Here is a tiny trained network, its code and every weight. The questions are about switching its units off for an input and a target symbol, where a switched-off unit gives its printed mean instead of its output.

import numpy as np


def w(rows, s, z=0):
    codes = np.array(rows[::2]) - 128.0
    scale = np.full(codes.shape[1], s)
    scale[-1] = z or s
    return codes * scale


def f(y):
    return y / 2 * (1 + np.tanh(0.7978845608 * (y + 0.044715 * y**3)))


def softmax(a):
    e = np.exp(a - a.max(-1, keepdims=True))
    return e / e.sum(-1, keepdims=True)


def log_softmax(a):
    a = a - a.max(-1, keepdims=True)
    return a - np.log(np.exp(a).sum(-1, keepdims=True))


def net(x, mask):
    ids = ['αγεπτφψ'.index(c) for c in x.split()]
    T = len(ids)
    res = E[ids] + P[:T]
    u = 0
    for l in range(2):
        q, k, v = (res @ M[l].T for M in (Q, K, V))
        z = softmax(np.where(np.tri(T) > 0, q @ k.T / 2**0.5, -1e9)) @ v
        res = res + np.where(mask[u], z, O[l][:, -1]) @ O[l][:, :-1]
        u += 1
        y = f(res @ A[l][:, :-1].T + A[l][:, -1])
        res = res + np.where(mask[u : u + 16], y, B[l][:, -1]) @ B[l][:, :-1]
        u += 16
    return log_softmax(res[-1] @ U[:, :-1].T + U[:, -1])


Q, K, V, O, A, B = {}, {}, {}, {}, {}, {}
E = w([
[98,209,149,128,164,133,96],'α',
[94,216,104,76,139,161,65],'γ',
[103,220,225,82,244,114,98],'ε',
[107,146,27,162,125,163,151],'π',
[152,67,145,150,114,197,199],'τ',
[118,122,247,201,59,130,139],'φ',
[84,139,182,119,72,108,169],'ψ',
],0.011)
P = w([
[201,136,111,156,27,208,46],'0',
[84,110,140,58,122,92,137],'1',
[133,117,127,172,253,48,78],'2',
[214,185,130,120,124,84,150],'3',
[79,102,76,98,135,147,174],'4',
[128,106,104,131,244,80,25],'5',
[201,187,120,140,110,93,151],'6',
[76,66,95,97,99,127,182],'7',
[111,143,108,193,232,74,34],'8',
[199,187,109,129,119,123,152],'9',
[53,100,119,132,107,134,200],'10',
[112,143,119,191,232,74,39],'11',
[212,167,120,152,103,91,159],'12',
],0.0071)
Q[0] = w([
[151,58,137,114,104,196,253],'L0H0',
[142,106,117,77,44,203,176],'L0H0',
],0.0044)
K[0] = w([
[162,59,3,213,84,147,185],'L0H0',
[145,98,13,116,93,138,180],'L0H0',
],0.0043)
V[0] = w([
[183,97,97,183,48,207,64],'L0H0',
[90,153,172,208,253,88,20],'L0H0',
],0.0032)
O[0] = w([
[143,114,147,220,107,153,127,87],'L0H0',
[153,129,128,106,177,99,12,250],'L0H0',
],0.011,0.0018)
A[0] = w([
[229,193,175,100,83,130,54,186],'L0N0',
[54,84,78,194,79,128,191,132],'L0N1',
[4,204,121,176,166,112,100,211],'L0N2',
[196,59,214,181,132,165,113,154],'L0N3',
[155,41,136,170,76,230,173,179],'L0N4',
[81,79,61,65,72,134,185,130],'L0N5',
[51,192,143,118,126,140,163,200],'L0N6',
[43,120,145,213,126,107,122,144],'L0N7',
[178,102,121,79,144,124,38,152],'L0N8',
[122,168,56,155,58,215,73,153],'L0N9',
[228,1,153,217,60,195,144,141],'L0N10',
[162,210,251,125,92,208,112,220],'L0N11',
[129,181,92,173,39,185,109,119],'L0N12',
[232,180,132,160,87,135,61,253],'L0N13',
[49,153,82,156,156,68,47,147],'L0N14',
[118,111,185,240,110,138,185,105],'L0N15',
],0.0063,0.0021)
B[0] = w([
[175,126,168,219,104,148,113,196],'L0N0',
[69,101,120,87,114,175,103,174],'L0N1',
[124,24,134,63,120,143,123,254],'L0N2',
[213,136,147,90,177,154,215,132],'L0N3',
[113,213,71,76,148,214,222,167],'L0N4',
[84,89,225,125,110,194,94,146],'L0N5',
[119,113,121,72,58,135,125,174],'L0N6',
[139,41,144,100,204,143,135,147],'L0N7',
[120,122,121,203,192,135,92,184],'L0N8',
[95,146,95,156,78,149,102,192],'L0N9',
[196,181,46,44,164,187,213,165],'L0N10',
[184,107,112,110,28,139,178,192],'L0N11',
[116,177,90,150,100,204,108,166],'L0N12',
[253,121,97,235,85,163,151,201],'L0N13',
[127,69,149,102,188,104,99,236],'L0N14',
[142,74,145,41,140,139,169,148],'L0N15',
],0.0047,0.0045)
Q[1] = w([
[233,170,89,230,188,39,121],'L1H0',
[3,136,144,24,134,179,116],'L1H0',
],0.0047)
K[1] = w([
[38,3,128,59,174,74,141],'L1H0',
[171,225,91,177,76,208,118],'L1H0',
],0.0061)
V[1] = w([
[254,80,62,53,240,173,185],'L1H0',
[49,137,40,100,164,209,127],'L1H0',
],0.0048)
O[1] = w([
[209,75,94,136,219,233,171,253],'L1H0',
[134,104,61,194,205,2,216,228],'L1H0',
],0.0061,0.0042)
A[1] = w([
[111,48,177,175,144,129,55,153],'L1N0',
[50,207,102,40,32,118,129,239],'L1N1',
[129,220,169,54,122,127,178,254],'L1N2',
[165,95,100,121,204,88,184,152],'L1N3',
[119,72,206,113,110,219,76,151],'L1N4',
[145,90,116,94,179,163,123,77],'L1N5',
[176,67,208,195,103,87,132,177],'L1N6',
[42,115,127,92,201,152,108,87],'L1N7',
[233,169,192,103,74,185,171,58],'L1N8',
[100,101,112,97,123,158,185,87],'L1N9',
[77,158,175,31,164,162,99,131],'L1N10',
[136,199,93,87,76,179,228,204],'L1N11',
[12,26,61,135,189,44,70,124],'L1N12',
[137,2,196,159,200,117,158,114],'L1N13',
[99,138,102,223,11,171,124,157],'L1N14',
[150,97,111,68,123,114,175,165],'L1N15',
],0.0058,0.0034)
B[1] = w([
[24,134,128,27,82,171,69,176],'L1N0',
[145,194,254,220,61,114,194,154],'L1N1',
[125,80,140,200,137,57,111,168],'L1N2',
[91,208,47,136,126,116,105,224],'L1N3',
[112,44,116,71,131,218,52,151],'L1N4',
[99,151,149,139,149,154,70,164],'L1N5',
[144,63,96,98,145,174,106,148],'L1N6',
[157,187,198,83,65,126,156,173],'L1N7',
[90,101,80,22,77,43,161,179],'L1N8',
[53,122,138,108,138,137,127,155],'L1N9',
[151,148,211,143,130,164,143,155],'L1N10',
[95,150,189,171,155,48,140,241],'L1N11',
[84,169,135,62,46,61,193,253],'L1N12',
[100,179,97,112,150,200,91,194],'L1N13',
[132,182,204,120,129,188,157,175],'L1N14',
[56,131,96,132,154,41,81,162],'L1N15',
],0.0053,0.0055)
U = w([
[141,156,149,121,79,151,127,2],'α',
[139,133,201,198,99,49,137,157],'γ',
[87,148,181,79,111,169,107,82],'ε',
[100,97,49,112,134,25,117,151],'π',
[194,146,107,226,197,148,110,151],'τ',
[162,3,123,115,150,194,100,174],'φ',
[201,114,149,107,107,118,164,163],'ψ',
],0.0065,0.0029)

Each question gives the input, a string of symbols that net reads in full, and the target symbol t.
The units are the heads (2 rows each of Q, K, V and O) and the neurons (one row each of A and B). Each row of codes is followed by its name. A weight is (code - 128) times the scale printed after its matrix; where a second scale follows, it is the last column's (O, A, B and U).
mask holds one flag per unit, layer by layer, with each layer's heads first. A switched-off unit (its flag False) gives its mean, the last column of its rows in O or B, instead of its output. The means were averaged over made-up inputs and are rounded, as every weight is.
A unit's drop is (log p(t) with every unit on - log p(t) with that unit switched off) / (log p(t) with every unit on - log p(t) with every unit switched off).
most important unit: the unit with the biggest drop
top k neurons: the k neurons with the biggest drops, biggest first
k most important neurons of layer l: the k neurons of layer l with the biggest drops, biggest first
drop when u is switched off: that unit's drop, to one decimal
input τ π ε π γ π ε ε, target τ: 2 most important neurons of layer 0 : (L0N10, L0N4)
input φ π γ τ ε ψ γ ψ, target φ: top 2 neurons : (L0N10, L0N3)
input γ π ε π γ φ ψ ε φ π τ, target γ: top neuron : (L1N11)
input τ π π π π π π π, target τ: 4 most important neurons of layer 0 : (L0N10, L0N4, L0N3, L0N15)
input ε π γ γ, target τ: top 2 neurons : (L1N12, L0N13)
input π γ ε φ π ε γ ε ε γ γ, target π: 2 most important neurons of layer 0 : (L0N4, L0N12)
input φ ψ π τ φ π ε π, target φ: 4 most important neurons of layer 0 : (L0N10, L0N3, L0N5, L0N15)
input φ π ψ π π, target φ: 2 most important neurons of layer 0 : (L0N10, L0N3)
input φ π π τ π π π α, target φ: top 3 neurons : (L0N10, L0N3, L0N13)
input τ π π π α ε γ φ φ γ γ, target τ: top 2 neurons : (L0N10, L0N4)
input φ π π π ε, target φ: top 3 neurons : (L0N10, L0N3, L0N13)
input π π ψ φ φ, target π: top 2 neurons : (L0N10, L0N4)
input π ε π γ ε, target π: 2 most important neurons of layer 1 : (L1N3, L1N12)
input π π α π π α π γ φ, target φ: most important unit : L1N6
input ε ψ τ ψ φ α π π π ε τ, target ε: 2 most important neurons of layer 1 : (L1N9, L1N4)
input γ π π π π τ, target τ: top 2 neurons : (L1N12, L0N2)
input γ π γ ε φ φ γ π π α π, target γ: drop when L0N8 is switched off : 0.1
input ε ε π τ, target π: drop when L0N10 is switched off : 0.3
input π π π ε ε ψ γ π π π ψ, target π: drop when L0N10 is switched off : 0.5
input γ α π π τ, target γ: drop when L1N11 is switched off : 0.4
input π π π φ π τ, target τ: most important unit : L1N12
input π ε π γ π ε τ ε, target π: 2 most important neurons of layer 0 : (L0N12, L0N4)
input γ π φ γ ψ α φ π γ ε γ, target γ: 2 most important neurons of layer 0 : (L0N9, L0N12)
input π τ π φ π γ φ π π α ψ, target π: 4 most important neurons of layer 0 : (L0N10, L0N4, L0N12, L0N9)
